Below are the code and all the weights of a small trained network. Each question names an input and a class and asks about switching units off, where a switched-off unit gives its printed mean instead of its output.

import numpy as np


def w(rows, s, z=0):
    codes = np.array(rows[::2]) - 128.0
    scale = np.full(codes.shape[1], s)
    scale[-1] = z or s
    return codes * scale


def f(y):
    return y / 2 * (1 + np.tanh(0.7978845608 * (y + 0.044715 * y**3)))


def log_softmax(a):
    a = a - a.max(-1, keepdims=True)
    return a - np.log(np.exp(a).sum(-1, keepdims=True))


def net(x, mask):
    res = np.array(x, float).reshape(1, 6) / 4 @ E
    y = f(res @ A[0][:, :-1].T + A[0][:, -1])
    res = res + np.where(mask, y, B[0][:, -1]) @ B[0][:, :-1]
    return log_softmax(res[-1] @ U[:, :-1].T + U[:, -1])


A, B = {}, {}
E = w([
[120,124,140],'x0',
[74,41,28],'x1',
[87,111,175],'x2',
[180,221,215],'x3',
[225,3,181],'x4',
[145,131,117],'x5',
],0.0052)
A[0] = w([
[139,7,105,5],'n1',
[118,158,117,84],'n2',
[171,227,155,26],'n3',
[251,68,228,205],'n4',
[74,125,158,183],'n5',
[8,156,84,252],'n6',
[181,122,153,103],'n7',
[123,96,122,113],'n8',
[112,139,107,109],'n9',
[140,31,115,88],'n10',
[137,196,147,4],'n11',
[82,131,113,147],'n12',
[248,41,219,26],'n13',
[66,138,89,107],'n14',
[140,142,120,85],'n15',
[118,254,141,117],'n16',
[80,172,201,84],'n17',
[153,77,106,7],'n18',
[50,163,123,87],'n19',
[117,121,133,128],'n20',
[146,20,107,7],'n21',
[122,165,168,71],'n22',
[162,141,110,89],'n23',
[108,146,168,144],'n24',
[196,110,165,41],'n25',
[123,12,98,26],'n26',
[130,114,165,158],'n27',
[70,143,86,142],'n28',
[148,167,114,98],'n29',
[79,142,115,128],'n30',
[79,122,103,73],'n31',
],0.0089,0.0036)
B[0] = w([
[43,177,178,175],'n1',
[134,112,127,120],'n2',
[155,147,221,156],'n3',
[85,131,34,253],'n4',
[142,139,123,152],'n5',
[197,130,87,222],'n6',
[138,123,114,139],'n7',
[113,149,130,133],'n8',
[132,94,117,125],'n9',
[55,133,179,174],'n10',
[127,134,177,128],'n11',
[135,119,103,143],'n12',
[212,97,57,203],'n13',
[128,124,76,145],'n14',
[123,131,135,117],'n15',
[159,94,249,188],'n16',
[156,122,164,146],'n17',
[92,140,156,124],'n18',
[137,110,100,140],'n19',
[129,150,121,129],'n20',
[54,163,180,165],'n21',
[137,138,150,130],'n22',
[127,88,135,120],'n23',
[140,119,147,141],'n24',
[160,177,91,137],'n25',
[35,126,185,178],'n26',
[136,134,124,145],'n27',
[139,107,79,154],'n28',
[132,98,142,125],'n29',
[136,143,100,138],'n30',
[122,132,96,128],'n31',
],0.02,0.006)
U = w([
[254,70,139,210],'0',
[121,66,82,174],'1',
[137,95,232,3],'2',
],0.0073,0.0029)

Each question gives the input, the list of numbers given to net, and the class t.
The units are the neurons (one row each of A and B). Each row of codes is followed by its name. A weight is (code - 128) times the scale printed after its matrix; where a second scale follows, it is the last column's (A, B and U).
mask holds one flag per neuron, in row order. A switched-off neuron (its flag False) gives its mean, the last column of its row in B, instead of its output. The means were averaged over made-up inputs and are rounded, as every weight is.
A unit's drop is (log p(t) with every unit on - log p(t) with that unit switched off) / (log p(t) with every unit on - log p(t) with every unit switched off).
The circuit of an input: a set's keep is (log p(t) with only the set's units on - log p(t) with every unit switched off) / (log p(t) with every unit on - log p(t) with every unit switched off). Starting from the 12 units with the biggest drops (on a tie, the unit counted first), units are removed one at a time, each time the one whose removal leaves the highest keep (on an exact tie, the one counted first), for as long as the keep stays at least 0.8.
units of the circuit, in order: the units of the circuit, biggest drop first
unit that matters most: the unit with the biggest drop
top k neurons: the k neurons with the biggest drops, biggest first
drop of u: that unit's drop, to one decimal
input [0,-1,-7,-5,-6,6], class 0: units of the circuit, in order => n4, n6
input [5,-6,6,-5,5,2], class 1: unit that matters most => n4
input [0,2,-6,-5,1,7], class 2: units of the circuit, in order => n4, n13
input [5,4,5,8,6,-6], class 1: top 3 neurons => n4, n16, n6
input [-3,-7,-4,2,-2,-7], class 2: units of the circuit, in order => n13, n16
input [-5,8,5,3,-8,-6], class 0: units of the circuit, in order => n6, n4
input [-8,1,-2,6,-8,-1], class 0: units of the circuit, in order => n6, n26
input [-7,7,-7,-2,1,-1], class 2: top 2 neurons => n4, n13
input [4,3,-2,-2,7,8], class 2: top 2 neurons => n1, n21
input [-4,-7,5,-3,5,-7], class 1: top 4 neurons => n4, n16, n6, n3
input [3,-7,-1,-7,8,8], class 1: drop of n4 => 0.2
input [-2,2,-5,-5,1,1], class 2: drop of n16 => -0.4
input [-1,-1,2,-6,-4,-1], class 0: drop of n6 => 0.5
input [4,-7,-7,2,-7,4], class 2: units of the circuit, in order => n16
